Below are the code and all the weights of a small trained network. Each question names an input and a class and asks about switching units off, where a switched-off unit gives its printed mean instead of its output.

import numpy as np


def w(rows, s, z=0):
    codes = np.array(rows[::2]) - 128.0
    scale = np.full(codes.shape[1], s)
    scale[-1] = z or s
    return codes * scale


def f(y):
    return np.maximum(y, 0)


def log_softmax(a):
    a = a - a.max(-1, keepdims=True)
    return a - np.log(np.exp(a).sum(-1, keepdims=True))


def net(x, mask):
    res = np.array(x, float).reshape(1, 7) / 4 @ E
    y = f(res @ A[0][:, :-1].T + A[0][:, -1])
    res = res + np.where(mask, y, B[0][:, -1]) @ B[0][:, :-1]
    return log_softmax(res[-1] @ U[:, :-1].T + U[:, -1])


A, B = {}, {}
E = w([
[117,97,140,121,124,118,100,152,125,121,119,172],'x0',
[162,109,111,138,104,152,129,144,131,134,110,93],'x1',
[89,156,111,93,119,131,132,129,108,116,154,133],'x2',
[232,85,64,103,195,186,194,65,57,91,217,207],'x3',
[103,181,145,169,189,187,250,226,184,57,80,157],'x4',
[88,40,6,228,210,37,99,185,100,68,201,73],'x5',
[146,128,127,157,126,135,153,118,127,156,121,108],'x6',
],0.011)
A[0] = w([
[216,164,145,76,112,239,198,171,175,78,119,206,140],'neuron 1',
[89,161,189,81,3,109,38,75,143,233,72,99,228],'neuron 2',
[15,179,175,178,150,136,191,244,191,119,62,77,224],'neuron 3',
[195,198,200,36,24,147,167,61,216,159,126,203,253],'neuron 4',
[118,90,113,115,81,39,85,81,90,171,195,80,173],'neuron 5',
[21,93,75,223,169,44,98,153,149,93,133,33,196],'neuron 6',
[183,140,36,197,210,157,218,222,140,28,207,198,99],'neuron 7',
[189,92,93,92,136,190,101,1,53,132,166,196,160],'neuron 8',
],0.0082,0.0052)
B[0] = w([
[74,147,183,126,208,190,167,129,65,157,98,215,219],'neuron 1',
[17,97,35,89,183,87,91,16,230,188,34,69,232],'neuron 2',
[136,178,160,71,40,75,119,208,132,68,6,204,241],'neuron 3',
[138,166,127,102,181,203,194,120,143,251,91,194,253],'neuron 4',
[121,73,53,106,99,78,40,152,43,163,161,56,202],'neuron 5',
[135,161,122,194,77,34,133,154,173,71,206,52,237],'neuron 6',
[90,106,39,29,178,128,255,33,194,49,128,91,243],'neuron 7',
[185,74,120,127,40,234,95,75,133,181,234,152,237],'neuron 8',
],0.0088,0.022)
U = w([
[53,77,67,79,200,138,170,26,214,135,77,94,230],'0',
[175,105,146,103,103,242,90,46,117,235,181,194,110],'1',
[59,93,114,217,107,61,51,144,115,150,153,62,200],'2',
[212,25,66,155,171,125,99,65,28,75,247,131,206],'3',
[80,202,191,122,103,189,141,184,143,167,5,192,79],'4',
[123,150,215,107,214,254,235,130,79,127,137,200,2],'5',
[101,169,152,171,71,86,188,183,141,46,127,147,76],'6',
],0.0088,0.0048)

Each question gives the input, the list of numbers given to net, and the class t.
The units are the neurons (one row each of A and B). Each row of codes is followed by its name. A weight is (code - 128) times the scale printed after its matrix; where a second scale follows, it is the last column's (A, B and U).
mask holds one flag per neuron, in row order. A switched-off neuron (its flag False) gives its mean, the last column of its row in B, instead of its output. The means were averaged over made-up inputs and are rounded, as every weight is.
A unit's drop is (log p(t) with every unit on - log p(t) with that unit switched off) / (log p(t) with every unit on - log p(t) with every unit switched off).
The circuit of an input: a set's keep is (log p(t) with only the set's units on - log p(t) with every unit switched off) / (log p(t) with every unit on - log p(t) with every unit switched off). Starting from all 8 units, units are removed one at a time, each time the one whose removal leaves the highest keep (on an exact tie, the one counted first), for as long as the keep stays at least 0.8.
units of the circuit, in order: the units of the circuit, biggest drop first
top k neurons: the k neurons with the biggest drops, biggest first
drop when u is switched off: that unit's drop, to one decimal
input [7,2,-6,3,8,0,6], class 5: top 2 neurons	(neuron 2; neuron 1)
input [7,0,-8,6,3,0,3], class 5: units of the circuit, in order	(neuron 2)
input [0,-5,4,8,-1,6,1], class 3: top 2 neurons	(neuron 2; neuron 8)
input [1,-8,-8,-2,-2,1,8], class 2: top 2 neurons	(neuron 7; neuron 4)
input [-6,6,2,1,7,-7,0], class 5: top 3 neurons	(neuron 1; neuron 2; neuron 4)
input [0,-8,2,0,1,-4,-5], class 4: top 2 neurons	(neuron 7; neuron 8)
input [7,3,-4,-5,1,6,-3], class 6: top 2 neurons	(neuron 3; neuron 2)
input [-5,-5,3,1,1,-6,-7], class 5: top 2 neurons	(neuron 1; neuron 3)
input [8,0,2,-6,2,-3,2], class 4: top 2 neurons	(neuron 3; neuron 7)
input [-6,-1,5,7,2,0,-5], class 5: top 2 neurons	(neuron 2; neuron 1)
input [-2,5,4,4,-8,1,-1], class 3: top 2 neurons	(neuron 4; neuron 5)
input [-3,0,-3,-8,3,3,1], class 6: drop when neuron 6 is switched off	0.2
input [6,3,-4,1,0,8,5], class 3: drop when neuron 2 is switched off	0.8
input [2,6,-6,-3,7,1,-2], class 6: drop when neuron 4 is switched off	0.5
input [4,0,-8,-1,2,4,-6], class 6: drop when neuron 2 is switched off	0.3
input [-3,-8,-3,6,2,-1,6], class 5: units of the circuit, in order	(neuron 2)
input [-3,-3,8,1,0,-4,-2], class 1: top 2 neurons	(neuron 7; neuron 3)
